Below is a small trained network, with its code and all its weights. Each question gives an input and a target symbol and asks what happens when units are switched off, that is, made to give their printed mean instead of their output.

import numpy as np


def w(rows, s, z=0):
    codes = np.array(rows[::2]) - 128.0
    scale = np.full(codes.shape[1], s)
    scale[-1] = z or s
    return codes * scale


def norm(h):
    return h / np.sqrt((h * h).mean(-1, keepdims=True) + 1e-5)


def f(y):
    return y / 2 * (1 + np.tanh(0.7978845608 * (y + 0.044715 * y**3)))


def softmax(a):
    e = np.exp(a - a.max(-1, keepdims=True))
    return e / e.sum(-1, keepdims=True)


def log_softmax(a):
    a = a - a.max(-1, keepdims=True)
    return a - np.log(np.exp(a).sum(-1, keepdims=True))


def net(x, mask):
    ids = ['ΓΔΞΣΦβεζθμπτω'.index(c) for c in x.split()]
    T = len(ids)
    res = E[ids] + P[:T]
    u = 0
    for l in range(2):
        r = norm(res)
        for j in range(3):
            rows = slice(2 * j, 2 * j + 2)
            q, k, v = (r @ M[l][rows].T for M in (Q, K, V))
            z = softmax(np.where(np.tri(T) > 0, q @ k.T / 2**0.5, -1e9)) @ v
            o = O[l][rows]
            res = res + np.where(mask[u + j], z, o[:, -1]) @ o[:, :-1]
        u += 3
        y = f(norm(res) @ A[l][:, :-1].T + A[l][:, -1])
        res = res + np.where(mask[u : u + 4], y, B[l][:, -1]) @ B[l][:, :-1]
        u += 4
    return log_softmax(norm(res)[-1] @ U[:, :-1].T + U[:, -1])


Q, K, V, O, A, B = {}, {}, {}, {}, {}, {}
E = w([
[66,112,210,151],'Γ',
[42,93,247,128],'Δ',
[106,158,96,59],'Ξ',
[95,160,109,46],'Σ',
[51,99,244,131],'Φ',
[60,94,215,148],'β',
[92,152,126,60],'ε',
[125,58,165,254],'ζ',
[66,91,221,142],'θ',
[114,75,208,201],'μ',
[209,54,213,211],'π',
[124,187,107,61],'τ',
[101,55,100,47],'ω',
],0.0087)
P = w([
[192,174,40,107],'0',
[127,85,107,102],'1',
[129,84,135,101],'2',
[141,92,153,99],'3',
[161,92,161,97],'4',
[179,92,170,91],'5',
[202,91,175,91],'6',
[237,103,181,86],'7',
[246,137,171,70],'8',
[254,165,156,53],'9',
],0.0055)
Q[0] = w([
[138,92,3,16],'L0H0',
[125,126,219,148],'L0H0',
[173,39,179,117],'L0H1',
[166,227,63,79],'L0H1',
[125,171,20,121],'L0H2',
[155,92,98,81],'L0H2',
],0.012)
K[0] = w([
[49,254,77,190],'L0H0',
[247,99,196,42],'L0H0',
[141,99,230,175],'L0H1',
[77,221,73,66],'L0H1',
[23,150,58,206],'L0H2',
[139,209,87,203],'L0H2',
],0.0091)
V[0] = w([
[53,246,120,178],'L0H0',
[57,112,93,151],'L0H0',
[52,103,95,123],'L0H1',
[110,107,100,191],'L0H1',
[73,15,98,92],'L0H2',
[70,160,111,131],'L0H2',
],0.011)
O[0] = w([
[182,194,195,75,3],'L0H0',
[79,226,182,115,101],'L0H0',
[144,125,94,109,119],'L0H1',
[127,161,103,135,100],'L0H1',
[121,164,10,89,231],'L0H2',
[133,129,149,204,94],'L0H2',
],0.011,0.0048)
A[0] = w([
[131,65,150,33,96],'L0N0',
[254,150,138,130,70],'L0N1',
[71,100,216,181,222],'L0N2',
[188,10,108,185,255],'L0N3',
],0.0083,0.0036)
B[0] = w([
[121,136,11,116,190],'L0N0',
[67,86,180,216,128],'L0N1',
[45,4,131,254,156],'L0N2',
[105,242,143,91,253],'L0N3',
],0.007,0.0069)
Q[1] = w([
[151,140,181,173],'L1H0',
[183,149,118,113],'L1H0',
[177,93,96,25],'L1H1',
[149,127,89,164],'L1H1',
[92,151,114,248],'L1H2',
[128,135,170,78],'L1H2',
],0.017)
K[1] = w([
[98,182,136,151],'L1H0',
[164,65,226,92],'L1H0',
[210,152,186,138],'L1H1',
[143,132,113,96],'L1H1',
[119,98,7,196],'L1H2',
[54,165,211,132],'L1H2',
],0.018)
V[1] = w([
[122,86,189,76],'L1H0',
[161,12,226,2],'L1H0',
[134,190,103,233],'L1H1',
[129,84,18,71],'L1H1',
[2,228,139,150],'L1H2',
[238,220,195,208],'L1H2',
],0.0077)
O[1] = w([
[179,131,179,56,103],'L1H0',
[161,178,119,68,88],'L1H0',
[156,151,170,142,116],'L1H1',
[75,117,129,134,184],'L1H1',
[105,254,135,122,182],'L1H2',
[146,166,65,214,2],'L1H2',
],0.011,0.0058)
A[1] = w([
[155,124,34,50,57],'L1N0',
[156,160,22,2,2],'L1N1',
[33,132,203,146,82],'L1N2',
[36,92,151,60,53],'L1N3',
],0.0091,0.0066)
B[1] = w([
[145,191,142,244,194],'L1N0',
[94,34,252,227,228],'L1N1',
[175,136,247,174,216],'L1N2',
[200,255,94,171,253],'L1N3',
],0.0086,0.0046)
U = w([
[183,179,128,50,135],'Γ',
[73,121,4,85,108],'Δ',
[128,76,192,188,158],'Ξ',
[164,122,44,168,145],'Σ',
[90,159,87,234,18],'Φ',
[111,109,143,30,103],'β',
[207,146,141,161,179],'ε',
[90,198,113,100,110],'ζ',
[177,76,149,92,209],'θ',
[131,110,213,65,123],'μ',
[110,17,111,132,134],'π',
[142,197,87,125,219],'τ',
[70,155,184,177,2],'ω',
],0.023,0.0067)

Each question gives the input, a string of symbols that net reads in full, and the target symbol t.
The units are the heads (2 rows each of Q, K, V and O) and the neurons (one row each of A and B). Each row of codes is followed by its name. A weight is (code - 128) times the scale printed after its matrix; where a second scale follows, it is the last column's (O, A, B and U).
mask holds one flag per unit, layer by layer, with each layer's heads first. A switched-off unit (its flag False) gives its mean, the last column of its rows in O or B, instead of its output. The means were averaged over made-up inputs and are rounded, as every weight is.
A unit's drop is (log p(t) with every unit on - log p(t) with that unit switched off) / (log p(t) with every unit on - log p(t) with every unit switched off).
The circuit of an input: a set's keep is (log p(t) with only the set's units on - log p(t) with every unit switched off) / (log p(t) with every unit on - log p(t) with every unit switched off). Starting from the 12 units with the biggest drops (on a tie, the unit counted first), units are removed one at a time, each time the one whose removal leaves the highest keep (on an exact tie, the one counted first), for as long as the keep stays at least 0.8.
circuit, biggest first: the units of the circuit, biggest drop first
most important unit: the unit with the biggest drop
k most important neurons: the k neurons with the biggest drops, biggest first
k most important neurons of layer l: the k neurons of layer l with the biggest drops, biggest first
heads that matter: for each layer, one digit per head in row order, 1 if its drop is at least 0.15 and else 0, layers parted by /
input τ ω τ Φ ω ω, target ε: circuit, biggest first -> [L0H2, L0H0, L1H2]
input Φ τ Φ π ω π, target Δ: heads that matter -> 101 / 000
input π π Φ τ μ Σ β ω Φ μ, target Δ: most important unit -> L0H0
input τ τ Γ Σ, target ε: circuit, biggest first -> [L0H2, L0H0, L1H2, L1H0]
input ε μ τ ε, target θ: heads that matter -> 111 / 101
input Σ ε Φ Ξ θ ω, target π: circuit, biggest first -> [L0N3, L0H0, L1H2, L0H2]
input Φ ω Φ ω Δ ε ω, target Ξ: 3 most important neurons -> [L1N1, L0N3, L0N2]
input Δ ω ω θ θ, target Δ: heads that matter -> 001 / 000
input μ Σ Σ Γ β Φ β θ Φ, target ζ: 4 most important neurons -> [L0N3, L1N3, L1N1, L0N0]
input ω Ξ Φ θ μ ζ, target ω: 3 most important neurons -> [L0N0, L0N3, L1N2]
input Φ Φ ε, target Ξ: 4 most important neurons -> [L1N1, L0N3, L0N2, L1N0]
input μ ε ε Σ Δ ζ ε Σ, target ω: 4 most important neurons -> [L0N0, L1N1, L0N2, L1N0]
input μ Σ ω τ ω τ Δ ω π θ, target Δ: circuit, biggest first -> [L0H0, L1N1]
input Γ Σ π Σ μ Φ Σ, target Γ: circuit, biggest first -> [L0H0]
input Σ Σ θ ω β Σ ω, target π: 3 most important neurons -> [L0N3, L1N1, L0N2]
input π β ω π Φ Ξ ω ω Φ, target Δ: heads that matter -> 101 / 000
input Ξ β μ ω τ τ, target Σ: heads that matter -> 101 / 001
input ζ π μ Ξ τ, target μ: 2 most important neurons -> [L1N1, L0N2]
input Φ β ω, target Ξ: circuit, biggest first -> [L1N1, L0H0, L0H2, L1H1]
input Φ Δ Φ θ Φ μ ε, target Ξ: 2 most important neurons -> [L1N1, L0N3]
input ε μ Φ Φ ε μ Σ ω ω Σ, target θ: 2 most important neurons of layer 0 -> [L0N3, L0N1]
input π ω Φ Σ Ξ μ τ τ, target β: circuit, biggest first -> [L1H2]
